Below is a small trained network, with its code and all its weights. Each question gives an input and a target symbol and asks what happens when units are switched off, that is, made to give their printed mean instead of their output.

import numpy as np


def w(rows, s, z=0):
    codes = np.array(rows[::2]) - 128.0
    scale = np.full(codes.shape[1], s)
    scale[-1] = z or s
    return codes * scale


def f(y):
    return np.maximum(y, 0)


def softmax(a):
    e = np.exp(a - a.max(-1, keepdims=True))
    return e / e.sum(-1, keepdims=True)


def log_softmax(a):
    a = a - a.max(-1, keepdims=True)
    return a - np.log(np.exp(a).sum(-1, keepdims=True))


def net(x, mask):
    ids = ['ΔΛΞΠΣΨαβγεζηθμφω'.index(c) for c in x.split()]
    T = len(ids)
    res = E[ids] + P[:T]
    u = 0
    for l in range(3):
        r = res
        for j in range(3):
            rows = slice(3 * j, 3 * j + 3)
            q, k, v = (r @ M[l][rows].T for M in (Q, K, V))
            z = softmax(np.where(np.tri(T) > 0, q @ k.T / 3**0.5, -1e9)) @ v
            o = O[l][rows]
            res = res + np.where(mask[u + j], z, o[:, -1]) @ o[:, :-1]
        u += 3
        y = f(res @ A[l][:, :-1].T + A[l][:, -1])
        res = res + np.where(mask[u : u + 8], y, B[l][:, -1]) @ B[l][:, :-1]
        u += 8
    return log_softmax(res[-1] @ U[:, :-1].T + U[:, -1])


Q, K, V, O, A, B = {}, {}, {}, {}, {}, {}
E = w([
[119,150,71],'Δ',
[97,163,129],'Λ',
[153,61,158],'Ξ',
[150,64,98],'Π',
[179,46,192],'Σ',
[26,66,125],'Ψ',
[161,151,173],'α',
[154,125,58],'β',
[59,91,174],'γ',
[153,113,142],'ε',
[19,134,155],'ζ',
[141,115,197],'η',
[217,15,115],'θ',
[9,157,100],'μ',
[66,126,43],'φ',
[248,170,82],'ω',
],0.017)
P = w([
[153,235,193],'0',
[159,62,110],'1',
[140,244,199],'2',
[159,44,111],'3',
[133,251,201],'4',
[156,45,113],'5',
[137,248,198],'6',
[156,41,115],'7',
[131,254,198],'8',
[156,44,116],'9',
[131,255,195],'10',
[156,38,113],'11',
],0.0077)
Q[0] = w([
[146,145,86],'L0H1',
[114,123,176],'L0H1',
[119,123,144],'L0H1',
[115,133,189],'L0H2',
[153,169,110],'L0H2',
[144,139,131],'L0H2',
[121,107,187],'L0H3',
[121,148,83],'L0H3',
[9,124,129],'L0H3',
],0.016)
K[0] = w([
[188,149,142],'L0H1',
[153,114,126],'L0H1',
[154,247,212],'L0H1',
[123,117,165],'L0H2',
[109,158,127],'L0H2',
[88,84,128],'L0H2',
[113,133,179],'L0H3',
[133,176,120],'L0H3',
[90,106,139],'L0H3',
],0.015)
V[0] = w([
[170,173,127],'L0H1',
[122,104,109],'L0H1',
[217,205,107],'L0H1',
[94,82,101],'L0H2',
[130,248,109],'L0H2',
[188,55,128],'L0H2',
[147,98,144],'L0H3',
[105,133,120],'L0H3',
[91,152,93],'L0H3',
],0.013)
O[0] = w([
[254,117,193,180],'L0H1',
[213,148,160,93],'L0H1',
[58,147,124,212],'L0H1',
[129,75,103,54],'L0H2',
[142,74,88,49],'L0H2',
[129,80,104,251],'L0H2',
[118,201,177,181],'L0H3',
[38,80,172,83],'L0H3',
[131,196,178,23],'L0H3',
],0.0056,0.002)
A[0] = w([
[245,109,161,2],'L0N1',
[167,68,48,50],'L0N2',
[212,216,104,133],'L0N3',
[68,214,96,99],'L0N4',
[69,223,194,45],'L0N5',
[195,170,127,85],'L0N6',
[186,76,176,205],'L0N7',
[147,85,31,113],'L0N8',
],0.011,0.0046)
B[0] = w([
[2,89,153,204],'L0N1',
[99,163,136,179],'L0N2',
[116,150,38,213],'L0N3',
[39,40,38,181],'L0N4',
[43,194,109,198],'L0N5',
[60,198,91,174],'L0N6',
[113,185,79,255],'L0N7',
[97,120,216,183],'L0N8',
],0.0089,0.0066)
Q[1] = w([
[188,84,114],'L1H1',
[69,164,84],'L1H1',
[205,104,159],'L1H1',
[95,122,202],'L1H2',
[109,107,110],'L1H2',
[127,127,88],'L1H2',
[6,155,136],'L1H3',
[126,213,141],'L1H3',
[62,160,135],'L1H3',
],0.011)
K[1] = w([
[101,151,58],'L1H1',
[195,214,128],'L1H1',
[109,248,110],'L1H1',
[139,147,182],'L1H2',
[24,134,78],'L1H2',
[184,98,148],'L1H2',
[169,123,141],'L1H3',
[140,119,158],'L1H3',
[148,128,173],'L1H3',
],0.012)
V[1] = w([
[82,34,122],'L1H1',
[101,28,70],'L1H1',
[168,164,75],'L1H1',
[74,56,106],'L1H2',
[148,127,213],'L1H2',
[164,153,211],'L1H2',
[132,248,127],'L1H3',
[97,41,61],'L1H3',
[46,1,118],'L1H3',
],0.0072)
O[1] = w([
[187,205,233,171],'L1H1',
[115,20,72,163],'L1H1',
[124,130,167,100],'L1H1',
[99,155,86,200],'L1H2',
[154,232,70,13],'L1H2',
[95,101,105,2],'L1H2',
[148,141,142,163],'L1H3',
[182,253,172,152],'L1H3',
[71,100,93,174],'L1H3',
],0.0053,0.0069)
A[1] = w([
[171,177,150,253],'L1N1',
[169,2,73,181],'L1N2',
[154,151,102,68],'L1N3',
[100,45,107,208],'L1N4',
[104,124,163,81],'L1N5',
[206,112,72,192],'L1N6',
[193,72,165,102],'L1N7',
[136,5,119,125],'L1N8',
],0.0095,0.0043)
B[1] = w([
[226,74,216,180],'L1N1',
[92,201,136,171],'L1N2',
[185,136,212,136],'L1N3',
[174,79,117,253],'L1N4',
[74,254,158,156],'L1N5',
[224,113,59,138],'L1N6',
[28,50,94,130],'L1N7',
[236,194,104,182],'L1N8',
],0.0085,0.0058)
Q[2] = w([
[163,174,173],'L2H1',
[174,167,85],'L2H1',
[134,67,121],'L2H1',
[117,137,85],'L2H2',
[128,209,127],'L2H2',
[145,122,136],'L2H2',
[157,254,107],'L2H3',
[149,75,146],'L2H3',
[156,134,121],'L2H3',
],0.013)
K[2] = w([
[129,138,194],'L2H1',
[207,177,65],'L2H1',
[98,102,120],'L2H1',
[122,123,122],'L2H2',
[139,101,174],'L2H2',
[168,158,101],'L2H2',
[148,84,247],'L2H3',
[73,166,93],'L2H3',
[191,218,104],'L2H3',
],0.013)
V[2] = w([
[154,157,150],'L2H1',
[171,172,6],'L2H1',
[108,95,126],'L2H1',
[152,185,52],'L2H2',
[100,79,216],'L2H2',
[118,156,31],'L2H2',
[173,217,152],'L2H3',
[117,148,113],'L2H3',
[86,140,37],'L2H3',
],0.011)
O[2] = w([
[61,156,180,93],'L2H1',
[162,200,52,163],'L2H1',
[82,112,76,137],'L2H1',
[48,136,69,151],'L2H2',
[36,104,220,111],'L2H2',
[29,234,39,184],'L2H2',
[100,255,133,107],'L2H3',
[136,135,246,167],'L2H3',
[124,90,129,254],'L2H3',
],0.004,0.0073)
A[2] = w([
[155,75,71,35],'L2N1',
[76,130,214,5],'L2N2',
[216,194,137,161],'L2N3',
[223,160,188,229],'L2N4',
[63,144,109,111],'L2N5',
[114,206,164,77],'L2N6',
[66,249,137,62],'L2N7',
[95,154,105,134],'L2N8',
],0.016,0.0033)
B[2] = w([
[167,97,91,146],'L2N1',
[112,101,244,172],'L2N2',
[178,129,107,168],'L2N3',
[224,72,190,161],'L2N4',
[142,88,119,211],'L2N5',
[105,192,181,180],'L2N6',
[106,178,86,255],'L2N7',
[147,40,80,191],'L2N8',
],0.011,0.015)
U = w([
[69,246,147,38],'Δ',
[4,137,143,4],'Λ',
[111,215,203,30],'Ξ',
[156,207,98,95],'Π',
[49,77,108,36],'Σ',
[130,111,75,116],'Ψ',
[202,217,156,186],'α',
[212,138,87,133],'β',
[50,168,180,152],'γ',
[249,103,133,171],'ε',
[58,50,171,106],'ζ',
[195,72,200,111],'η',
[94,113,212,151],'θ',
[168,10,110,86],'μ',
[107,76,121,216],'φ',
[68,167,108,249],'ω',
],0.011)

Each question gives the input, a string of symbols that net reads in full, and the target symbol t.
The units are the heads (3 rows each of Q, K, V and O) and the neurons (one row each of A and B). Each row of codes is followed by its name. A weight is (code - 128) times the scale printed after its matrix; where a second scale follows, it is the last column's (O, A, B and U).
mask holds one flag per unit, layer by layer, with each layer's heads first. A switched-off unit (its flag False) gives its mean, the last column of its rows in O or B, instead of its output. The means were averaged over made-up inputs and are rounded, as every weight is.
A unit's drop is (log p(t) with every unit on - log p(t) with that unit switched off) / (log p(t) with every unit on - log p(t) with every unit switched off).
The circuit of an input: a set's keep is (log p(t) with only the set's units on - log p(t) with every unit switched off) / (log p(t) with every unit on - log p(t) with every unit switched off). Starting from the 12 units with the biggest drops (on a tie, the unit counted first), units are removed one at a time, each time the one whose removal leaves the highest keep (on an exact tie, the one counted first), for as long as the keep stays at least 0.8.
units of the circuit, in order: the units of the circuit, biggest drop first
most important unit: the unit with the biggest drop
top k neurons: the k neurons with the biggest drops, biggest first
k most important neurons of layer l: the k neurons of layer l with the biggest drops, biggest first
which heads matter: for each layer, one digit per head in row order, 1 if its drop is at least 0.15 and else 0, layers parted by /
input Ψ ζ ζ Σ Δ Ξ Σ, target θ: units of the circuit, in order : (L0N1, L2N2, L2H1)
input β μ α ω Ξ ε Ξ Ξ ε, target α: which heads matter : 000 / 000 / 001
input Ξ Λ ε Λ, target ε: units of the circuit, in order : (L0N1, L0N5, L0N6, L2N7)
input φ Δ ω Σ, target ω: top neuron : (L0N1)
input Π ε φ α β Ψ Ξ γ Ψ α Ξ, target η: units of the circuit, in order : (L0N4, L0N3, L2N4, L2H2)
input ω Σ ε Π Π ζ Ξ Ξ β Ψ φ, target μ: top 2 neurons : (L0N4, L1N4)
input μ φ ω Δ ζ, target Λ: top 3 neurons : (L0N5, L2N7, L1N5)
input β μ ω Π, target ω: which heads matter : 000 / 001 / 011
input ε ε ε Σ Π α, target α: which heads matter : 001 / 110 / 101
input Π η ω Π, target ω: units of the circuit, in order : (L2H2, L0N3)
input Λ β ω Π β θ ω Ψ θ, target ω: units of the circuit, in order : (L0N1, L2H2, L0N3)
input ζ Ξ η ε, target η: units of the circuit, in order : (L0N3, L2N7, L2H2)
input φ Λ Σ Σ Ξ α ω, target Π: units of the circuit, in order : (L0N6, L0N3, L2N7, L2N3)
input α γ μ η, target μ: units of the circuit, in order : (L0N4, L2H3, L1H3)
input ω γ γ ω η, target Ξ: 4 most important neurons of layer 2 : (L2N6, L2N7, L2N2, L2N8)
input α η ε Σ η ε θ β α η α, target Δ: units of the circuit, in order : (L0N5, L2N7)
input ε Π η α, target η: which heads matter : 100 / 001 / 110
input φ Σ Π α μ ε, target μ: 3 most important neurons of layer 1 : (L1N5, L1N8, L1N1)
input ε μ α β α η μ ω, target ω: 2 most important neurons of layer 0 : (L0N1, L0N6)
input ε Λ γ, target γ: units of the circuit, in order : (L2N2, L0N5, L2N7, L2H1)
input μ Ξ μ ε, target μ: units of the circuit, in order : (L2N7, L2N6)
input γ β η Ψ Δ φ Λ Λ α, target Δ: units of the circuit, in order : (L2N7, L0N5)
input Δ η ε μ, target μ: most important unit : L1N4
input Π ζ η ε Ξ φ ε ε Π Π Ψ, target ζ: top 2 neurons : (L0N4, L0N7)
input η Λ Π ε, target ε: which heads matter : 000 / 001 / 010
input ε θ θ ω μ θ η Π Π ζ, target ζ: top 2 neurons : (L0N3, L1N5)
input Λ Ψ η, target Ξ: 2 most important neurons of layer 2 : (L2N6, L2N2)
